Here is a tiny trained network, its code and every weight. The questions are about switching its units off for an input and a class, where a switched-off unit gives its printed mean instead of its output.

import numpy as np


def w(rows, s, z=0):
    codes = np.array(rows[::2]) - 128.0
    scale = np.full(codes.shape[1], s)
    scale[-1] = z or s
    return codes * scale


def f(y):
    return y / 2 * (1 + np.tanh(0.7978845608 * (y + 0.044715 * y**3)))


def log_softmax(a):
    a = a - a.max(-1, keepdims=True)
    return a - np.log(np.exp(a).sum(-1, keepdims=True))


def net(x, mask):
    res = np.array(x, float).reshape(1, 8) / 4 @ E
    y = f(res @ A[0][:, :-1].T + A[0][:, -1])
    res = res + np.where(mask, y, B[0][:, -1]) @ B[0][:, :-1]
    return log_softmax(res[-1] @ U[:, :-1].T + U[:, -1])


A, B = {}, {}
E = w([
[95,88,114,186,117,30,83,189,129,89],'x0',
[137,115,136,133,156,77,149,97,98,50],'x1',
[114,81,19,99,73,139,104,99,111,168],'x2',
[183,131,192,154,147,58,191,150,27,146],'x3',
[136,80,209,136,142,65,183,68,173,169],'x4',
[124,200,49,180,67,180,133,116,150,68],'x5',
[12,149,69,132,215,117,146,154,93,154],'x6',
[80,111,131,79,149,122,145,158,136,2],'x7',
],0.009)
A[0] = w([
[143,106,161,60,200,91,180,124,110,153,78],'n0',
[96,129,186,194,160,80,154,97,162,120,249],'n1',
[214,101,144,116,104,137,103,113,140,200,123],'n2',
[72,100,126,86,139,167,14,104,211,126,171],'n3',
[108,62,184,131,130,113,119,57,233,98,180],'n4',
[170,167,83,155,174,87,69,190,77,79,149],'n5',
[154,166,127,71,83,152,155,81,128,188,220],'n6',
[106,126,231,115,214,72,202,158,83,135,144],'n7',
[176,108,123,70,109,166,152,24,93,254,103],'n8',
[224,182,247,179,132,86,139,236,104,100,246],'n9',
[168,55,117,109,45,146,118,105,131,114,183],'n10',
[53,74,22,163,104,75,57,236,142,107,228],'n11',
[69,191,85,172,235,91,135,94,83,163,193],'n12',
[119,246,94,141,117,198,153,102,152,50,92],'n13',
],0.008,0.002)
B[0] = w([
[87,193,143,93,94,203,212,188,113,156,187],'n0',
[51,193,151,102,159,118,133,111,78,173,187],'n1',
[98,42,27,127,68,146,196,59,99,78,187],'n2',
[136,223,184,73,79,111,102,105,174,122,203],'n3',
[123,206,111,5,232,185,167,166,143,125,183],'n4',
[120,118,138,230,58,101,148,87,150,122,175],'n5',
[132,122,99,214,99,164,129,112,145,42,184],'n6',
[148,211,231,38,151,120,157,141,80,183,239],'n7',
[92,97,127,202,70,143,193,76,115,117,212],'n8',
[175,107,125,63,108,19,21,152,103,232,252],'n9',
[83,149,170,113,98,197,205,129,134,107,178],'n10',
[55,117,7,168,76,85,80,75,153,87,238],'n11',
[124,51,37,107,70,102,118,91,2,180,199],'n12',
[179,169,190,218,194,253,164,232,249,4,200],'n13',
],0.0074,0.012)
U = w([
[124,116,92,82,83,33,5,4,68,233,159],'0',
[220,94,164,191,207,128,100,147,135,154,3],'1',
[82,79,60,186,59,129,205,33,91,87,147],'2',
[109,157,186,7,219,90,254,97,72,187,90],'3',
[96,219,148,112,121,137,123,130,224,81,190],'4',
],0.007,0.0029)

Each question gives the input, the list of numbers given to net, and the class t.
The units are the neurons (one row each of A and B). Each row of codes is followed by its name. A weight is (code - 128) times the scale printed after its matrix; where a second scale follows, it is the last column's (A, B and U).
mask holds one flag per neuron, in row order. A switched-off neuron (its flag False) gives its mean, the last column of its row in B, instead of its output. The means were averaged over made-up inputs and are rounded, as every weight is.
A unit's drop is (log p(t) with every unit on - log p(t) with that unit switched off) / (log p(t) with every unit on - log p(t) with every unit switched off).
The circuit of an input: a set's keep is (log p(t) with only the set's units on - log p(t) with every unit switched off) / (log p(t) with every unit on - log p(t) with every unit switched off). Starting from the 12 units with the biggest drops (on a tie, the unit counted first), units are removed one at a time, each time the one whose removal leaves the highest keep (on an exact tie, the one counted first), for as long as the keep stays at least 0.8.
circuit, biggest first: the units of the circuit, biggest drop first
top k neurons: the k neurons with the biggest drops, biggest first
drop of u: that unit's drop, to one decimal
input [-4,8,-1,-6,5,-2,-3,3], class 3: circuit, biggest first : [n4]
input [-2,-7,-5,3,1,3,-1,0], class 1: top 3 neurons : [n11 n12 n3]
input [1,-5,-2,-3,3,1,1,-7], class 2: circuit, biggest first : [n9 n2]
input [1,7,-2,-7,0,-6,-6,-5], class 3: top 2 neurons : [n4 n11]
input [-1,4,7,6,7,-5,-6,-7], class 2: top 2 neurons : [n8 n2]
input [1,-3,4,0,1,-2,4,6], class 0: top 2 neurons : [n13 n8]
input [6,-3,-2,-7,5,3,-6,-8], class 4: top 2 neurons : [n4 n12]
input [-6,1,-5,-8,6,-5,-8,1], class 3: top 2 neurons : [n4 n13]
input [-1,8,6,-1,-4,6,0,-2], class 4: top 3 neurons : [n13 n2 n8]
input [-2,-4,4,-1,2,2,6,-2], class 2: top 3 neurons : [n9 n7 n8]
input [3,3,7,-3,8,-8,6,-8], class 2: top 2 neurons : [n8 n9]
input [-4,7,-2,7,-2,-3,-7,-5], class 0: top 4 neurons : [n9 n13 n4 n2]
input [8,-3,0,-2,3,-3,7,6], class 0: top 2 neurons : [n11 n13]
input [2,6,-6,0,8,4,-6,-6], class 3: top 2 neurons : [n4 n11]
input [8,8,1,8,5,6,-8,-1], class 0: circuit, biggest first : [n9]
input [-3,-4,7,7,-4,-4,6,5], class 2: drop of n10 : -0.2
input [-7,-7,5,4,-8,3,5,-7], class 2: drop of n1 : 0.0
input [-4,-1,-2,-2,8,3,-1,-4], class 2: drop of n2 : 0.1
